Here is a tiny trained network, its code and every weight. The questions are about switching its units off for an input and a class, where a switched-off unit gives its printed mean instead of its output.

import numpy as np


def w(rows, s, z=0):
    codes = np.array(rows[::2]) - 128.0
    scale = np.full(codes.shape[1], s)
    scale[-1] = z or s
    return codes * scale


def norm(h):
    return h / np.sqrt((h * h).mean(-1, keepdims=True) + 1e-5)


def f(y):
    return y / 2 * (1 + np.tanh(0.7978845608 * (y + 0.044715 * y**3)))


def log_softmax(a):
    a = a - a.max(-1, keepdims=True)
    return a - np.log(np.exp(a).sum(-1, keepdims=True))


def net(x, mask):
    res = np.array(x, float).reshape(1, 4) / 4 @ E
    u = 0
    for l in range(2):
        y = f(norm(res) @ A[l][:, :-1].T + A[l][:, -1])
        res = res + np.where(mask[u : u + 12], y, B[l][:, -1]) @ B[l][:, :-1]
        u += 12
    return log_softmax(norm(res)[-1] @ U[:, :-1].T + U[:, -1])


A, B = {}, {}
E = w([
[157,249,193,18,159],'x0',
[54,152,11,70,198],'x1',
[174,153,116,211,250],'x2',
[252,233,24,124,111],'x3',
],0.0031)
A[0] = w([
[107,174,39,106,183,80],'0.n1',
[104,47,162,209,111,53],'0.n2',
[44,81,132,107,154,69],'0.n3',
[95,187,91,74,108,104],'0.n4',
[113,168,230,66,174,56],'0.n5',
[211,191,232,119,96,72],'0.n6',
[143,154,119,142,181,4],'0.n7',
[166,102,125,183,114,125],'0.n8',
[88,160,255,67,172,29],'0.n9',
[139,199,79,62,76,86],'0.n10',
[43,30,142,123,47,53],'0.n11',
[123,121,101,177,218,108],'0.n12',
],0.0089,0.0032)
B[0] = w([
[143,159,131,61,210,189],'0.n1',
[111,18,146,139,156,199],'0.n2',
[200,177,190,133,71,186],'0.n3',
[131,59,85,124,140,171],'0.n4',
[42,133,58,194,116,191],'0.n5',
[199,186,168,185,72,225],'0.n6',
[81,159,166,116,100,123],'0.n7',
[139,111,82,183,133,163],'0.n8',
[8,153,58,194,121,201],'0.n9',
[159,45,83,126,76,195],'0.n10',
[82,85,216,73,67,254],'0.n11',
[127,152,158,151,220,173],'0.n12',
],0.017,0.0048)
A[1] = w([
[87,181,151,70,50,85],'1.n1',
[199,197,179,127,41,2],'1.n2',
[154,141,81,2,103,32],'1.n3',
[194,126,173,99,111,84],'1.n4',
[36,191,103,152,117,19],'1.n5',
[98,177,169,171,144,140],'1.n6',
[135,94,113,178,106,55],'1.n7',
[109,195,148,54,215,74],'1.n8',
[132,71,201,136,155,71],'1.n9',
[62,124,237,45,39,10],'1.n10',
[87,107,135,116,76,108],'1.n11',
[129,65,205,62,156,20],'1.n12',
],0.013,0.0034)
B[1] = w([
[117,95,158,147,222,169],'1.n1',
[208,177,173,155,79,182],'1.n2',
[137,62,80,95,95,161],'1.n3',
[62,142,98,159,110,163],'1.n4',
[50,128,74,190,121,178],'1.n5',
[122,108,59,99,81,170],'1.n6',
[130,167,132,115,189,151],'1.n7',
[109,206,178,64,139,176],'1.n8',
[105,91,172,119,131,185],'1.n9',
[91,114,214,51,4,254],'1.n10',
[136,166,168,129,127,183],'1.n11',
[144,157,75,182,164,204],'1.n12',
],0.026,0.0077)
U = w([
[13,157,53,202,110,165],'0',
[225,207,139,187,51,124],'1',
[201,144,73,169,219,3],'2',
[115,19,195,177,224,90],'3',
[115,235,151,27,203,143],'4',
[70,84,250,82,37,183],'5',
[167,28,43,46,99,141],'6',
],0.015,0.0047)

Each question gives the input, the list of numbers given to net, and the class t.
The units are the neurons (one row each of A and B). Each row of codes is followed by its name. A weight is (code - 128) times the scale printed after its matrix; where a second scale follows, it is the last column's (A, B and U).
mask holds one flag per neuron, layer by layer. A switched-off neuron (its flag False) gives its mean, the last column of its row in B, instead of its output. The means were averaged over made-up inputs and are rounded, as every weight is.
A unit's drop is (log p(t) with every unit on - log p(t) with that unit switched off) / (log p(t) with every unit on - log p(t) with every unit switched off).
The circuit of an input: a set's keep is (log p(t) with only the set's units on - log p(t) with every unit switched off) / (log p(t) with every unit on - log p(t) with every unit switched off). Starting from the 12 units with the biggest drops (on a tie, the unit counted first), units are removed one at a time, each time the one whose removal leaves the highest keep (on an exact tie, the one counted first), for as long as the keep stays at least 0.8.
units of the circuit, in order: the units of the circuit, biggest drop first
k most important neurons: the k neurons with the biggest drops, biggest first
k most important neurons of layer l: the k neurons of layer l with the biggest drops, biggest first
input [-7,-5,5,-5], class 3: units of the circuit, in order => (0.n2 1.n10)
input [3,8,7,-6], class 4: units of the circuit, in order => (1.n8 0.n1)
input [3,3,0,-7], class 0: units of the circuit, in order => (0.n9)
input [-8,-8,5,-7], class 3: units of the circuit, in order => (0.n2 1.n10)
input [2,3,-8,1], class 6: units of the circuit, in order => (0.n4 0.n10 1.n10)
input [-6,-8,6,6], class 2: units of the circuit, in order => (1.n10 1.n7)
input [7,-5,-4,2], class 1: 2 most important neurons => (0.n6 1.n2)
input [5,1,-3,3], class 6: 2 most important neurons => (0.n10 0.n4)
input [-4,-7,-3,3], class 1: 2 most important neurons of layer 0 => (0.n6 0.n8)
input [4,6,2,6], class 6: 2 most important neurons of layer 0 => (0.n10 0.n4)
input [-3,-4,5,7], class 1: 2 most important neurons => (0.n2 0.n9)
input [-7,2,6,-7], class 3: 2 most important neurons => (0.n2 0.n12)
input [8,-6,-8,-6], class 0: 2 most important neurons => (0.n9 0.n5)
input [0,-2,-3,7], class 1: most important neuron of layer 0 => (0.n6)
input [2,-7,4,-1], class 1: 2 most important neurons => (0.n6 1.n2)
input [-5,5,1,7], class 4: 2 most important neurons => (0.n1 1.n8)
input [-5,8,-1,8], class 6: 3 most important neurons => (1.n3 0.n10 0.n4)
input [-3,8,-7,1], class 6: 2 most important neurons => (1.n3 0.n4)
input [5,-5,3,0], class 0: 3 most important neurons => (0.n9 0.n5 1.n5)
input [3,7,0,0], class 4: units of the circuit, in order => (0.n1)
